Below are the code and all the weights of a small trained network. Each question names an input and a class and asks about switching units off, where a switched-off unit gives its printed mean instead of its output.

import numpy as np


def w(rows, s, z=0):
    codes = np.array(rows[::2]) - 128.0
    scale = np.full(codes.shape[1], s)
    scale[-1] = z or s
    return codes * scale


def norm(h):
    return h / np.sqrt((h * h).mean(-1, keepdims=True) + 1e-5)


def f(y):
    return y / 2 * (1 + np.tanh(0.7978845608 * (y + 0.044715 * y**3)))


def log_softmax(a):
    a = a - a.max(-1, keepdims=True)
    return a - np.log(np.exp(a).sum(-1, keepdims=True))


def net(x, mask):
    res = np.array(x, float).reshape(1, 8) / 4 @ E
    u = 0
    for l in range(2):
        y = f(norm(res) @ A[l][:, :-1].T + A[l][:, -1])
        res = res + np.where(mask[u : u + 16], y, B[l][:, -1]) @ B[l][:, :-1]
        u += 16
    return log_softmax(norm(res)[-1] @ U[:, :-1].T + U[:, -1])


A, B = {}, {}
E = w([
[129,129,127,128,127,128,128,129],'x0',
[130,127,128,127,127,128,126,129],'x1',
[150,129,126,120,124,195,203,105],'x2',
[127,130,129,127,127,129,128,129],'x3',
[140,123,49,46,131,128,129,167],'x4',
[198,252,118,98,97,124,104,67],'x5',
[128,127,128,129,125,129,126,130],'x6',
[130,126,129,127,125,130,126,129],'x7',
],0.0023)
A[0] = w([
[171,233,221,181,64,130,68,28,35],'0.n1',
[134,126,132,119,115,131,116,134,125],'0.n2',
[129,171,161,145,104,113,89,98,65],'0.n3',
[191,207,60,61,120,94,117,121,2],'0.n4',
[117,133,128,130,124,126,130,134,125],'0.n5',
[130,123,123,127,112,130,116,123,120],'0.n6',
[59,25,135,165,156,26,36,210,56],'0.n7',
[118,108,113,120,115,128,102,133,72],'0.n8',
[124,145,131,127,130,111,130,135,108],'0.n9',
[64,46,235,254,181,123,182,136,182],'0.n10',
[92,83,90,87,156,187,207,171,80],'0.n11',
[129,228,128,126,117,23,30,117,7],'0.n12',
[127,221,144,130,113,37,28,108,37],'0.n13',
[134,128,134,125,127,134,120,136,125],'0.n14',
[87,56,51,60,127,164,143,200,98],'0.n15',
[131,124,127,129,131,135,122,129,125],'0.n16',
],0.0029,0.0012)
B[0] = w([
[113,112,151,176,175,77,182,176,213],'0.n1',
[126,134,124,132,134,124,126,127,128],'0.n2',
[124,112,144,160,151,110,139,141,131],'0.n3',
[100,145,107,122,122,161,69,125,166],'0.n4',
[132,128,130,129,132,128,125,128,128],'0.n5',
[126,134,130,126,136,127,127,132,127],'0.n6',
[107,255,118,118,127,101,147,98,250],'0.n7',
[139,144,133,120,134,112,137,128,122],'0.n8',
[130,131,136,133,138,133,117,132,124],'0.n9',
[149,121,122,77,72,173,66,102,255],'0.n10',
[152,75,109,171,121,112,136,113,167],'0.n11',
[151,31,138,140,146,137,95,151,174],'0.n12',
[147,32,137,159,145,123,106,142,174],'0.n13',
[128,131,128,130,128,126,128,126,128],'0.n14',
[152,99,107,191,166,89,171,128,200],'0.n15',
[129,128,127,126,124,124,130,126,128],'0.n16',
],0.0036,0.0027)
A[1] = w([
[56,2,152,149,125,101,91,179,60],'1.n1',
[138,142,190,195,110,200,205,56,105],'1.n2',
[131,99,116,138,162,131,164,156,98],'1.n3',
[76,157,193,146,111,94,73,141,79],'1.n4',
[124,46,129,120,103,195,161,106,74],'1.n5',
[181,105,132,137,112,137,104,78,158],'1.n6',
[95,152,73,96,174,62,127,181,3],'1.n7',
[143,81,173,123,117,164,111,130,84],'1.n8',
[127,163,111,13,60,210,135,128,70],'1.n9',
[105,201,90,126,206,4,159,181,60],'1.n10',
[109,110,100,119,152,114,150,149,101],'1.n11',
[81,233,179,110,81,103,29,80,150],'1.n12',
[66,157,192,147,104,95,65,139,46],'1.n13',
[165,178,94,61,130,164,148,135,49],'1.n14',
[140,187,178,179,183,134,221,141,22],'1.n15',
[131,46,84,68,89,152,26,139,94],'1.n16',
],0.0037,0.0011)
B[1] = w([
[141,204,124,149,136,145,139,80,207],'1.n1',
[110,152,144,46,120,108,97,180,213],'1.n2',
[147,110,119,103,125,83,134,102,137],'1.n3',
[125,105,62,157,143,154,163,66,175],'1.n4',
[158,81,161,146,110,124,89,167,155],'1.n5',
[77,125,140,143,119,140,135,176,151],'1.n6',
[112,184,189,130,98,113,134,160,175],'1.n7',
[128,166,152,162,109,122,89,146,128],'1.n8',
[136,130,175,255,150,157,114,118,180],'1.n9',
[88,157,219,175,37,178,125,174,233],'1.n10',
[138,125,128,125,119,83,142,137,139],'1.n11',
[92,42,70,82,138,105,165,116,253],'1.n12',
[125,115,52,157,147,150,150,65,175],'1.n13',
[98,128,104,216,155,155,141,110,145],'1.n14',
[149,137,134,31,156,90,176,29,150],'1.n15',
[137,178,146,17,157,113,138,117,193],'1.n16',
],0.0035,0.002)
U = w([
[18,70,18,136,104,139,119,8,249],'0',
[37,227,138,136,39,50,170,225,172],'1',
[144,52,234,99,51,242,66,156,167],'2',
[205,3,55,117,124,114,229,200,78],'3',
[177,89,201,253,194,36,89,81,137],'4',
[175,172,67,16,174,99,14,181,175],'5',
[167,215,221,18,152,103,236,54,25],'6',
[186,226,47,209,170,253,156,98,3],'7',
],0.0081,0.00039)

Each question gives the input, the list of numbers given to net, and the class t.
The units are the neurons (one row each of A and B). Each row of codes is followed by its name. A weight is (code - 128) times the scale printed after its matrix; where a second scale follows, it is the last column's (A, B and U).
mask holds one flag per neuron, layer by layer. A switched-off neuron (its flag False) gives its mean, the last column of its row in B, instead of its output. The means were averaged over made-up inputs and are rounded, as every weight is.
A unit's drop is (log p(t) with every unit on - log p(t) with that unit switched off) / (log p(t) with every unit on - log p(t) with every unit switched off).
The circuit of an input: a set's keep is (log p(t) with only the set's units on - log p(t) with every unit switched off) / (log p(t) with every unit on - log p(t) with every unit switched off). Starting from the 12 units with the biggest drops (on a tie, the unit counted first), units are removed one at a time, each time the one whose removal leaves the highest keep (on an exact tie, the one counted first), for as long as the keep stays at least 0.8.
circuit, biggest first: the units of the circuit, biggest drop first
unit that matters most: the unit with the biggest drop
top k neurons: the k neurons with the biggest drops, biggest first
top k neurons in layer l: the k neurons of layer l with the biggest drops, biggest first
input [7,-2,4,3,-8,3,3,5], class 6: circuit, biggest first -> [1.n15 1.n2]
input [-7,1,6,-3,8,7,-1,1], class 7: circuit, biggest first -> [1.n9 1.n14]
input [4,0,1,6,-6,1,-3,4], class 6: circuit, biggest first -> [1.n15 1.n9]
input [-7,4,3,-7,-8,-3,0,-7], class 2: circuit, biggest first -> [0.n10]
input [-8,1,8,0,7,7,-2,6], class 7: circuit, biggest first -> [1.n9 1.n14]
input [-6,-3,1,3,-4,-7,-1,-2], class 2: top 2 neurons -> [0.n10 1.n5]
input [0,5,-6,1,-7,0,3,0], class 0: top 2 neurons -> [0.n10 0.n15]
input [-8,2,-6,0,-1,8,1,0], class 4: circuit, biggest first -> [0.n1 0.n13]
input [5,3,1,-6,-1,-3,1,-3], class 2: top 4 neurons in layer 0 -> [0.n10 0.n11 0.n4 0.n15]
input [-3,-2,0,-5,1,-1,5,-7], class 1: top 2 neurons -> [1.n10 1.n16]
input [-8,-1,0,-4,4,-5,2,0], class 1: top 2 neurons -> [0.n7 1.n10]
input [0,-8,2,-4,6,6,-8,7], class 7: top 2 neurons -> [1.n9 1.n14]
input [-2,7,-7,-1,0,-7,-6,-6], class 0: top 4 neurons in layer 1 -> [1.n12 1.n13 1.n4 1.n2]
input [-7,-4,-2,-1,1,-6,1,3], class 1: unit that matters most -> 0.n7
input [0,3,0,5,-7,-6,6,2], class 0: top 2 neurons in layer 0 -> [0.n7 0.n12]
input [-1,1,-6,-6,-1,5,2,8], class 4: top 2 neurons in layer 0 -> [0.n1 0.n10]
input [8,2,3,8,-1,0,-7,5], class 2: top 2 neurons -> [0.n7 0.n15]
input [3,-1,3,-4,0,-2,1,8], class 2: top 3 neurons -> [0.n10 0.n1 1.n12]
input [5,0,1,-2,4,1,-1,-5], class 7: top 3 neurons -> [0.n1 0.n13 0.n12]
input [3,3,6,-8,5,1,-4,7], class 7: circuit, biggest first -> [1.n9]
input [4,-2,1,2,3,4,-4,4], class 7: top 2 neurons -> [1.n9 1.n14]
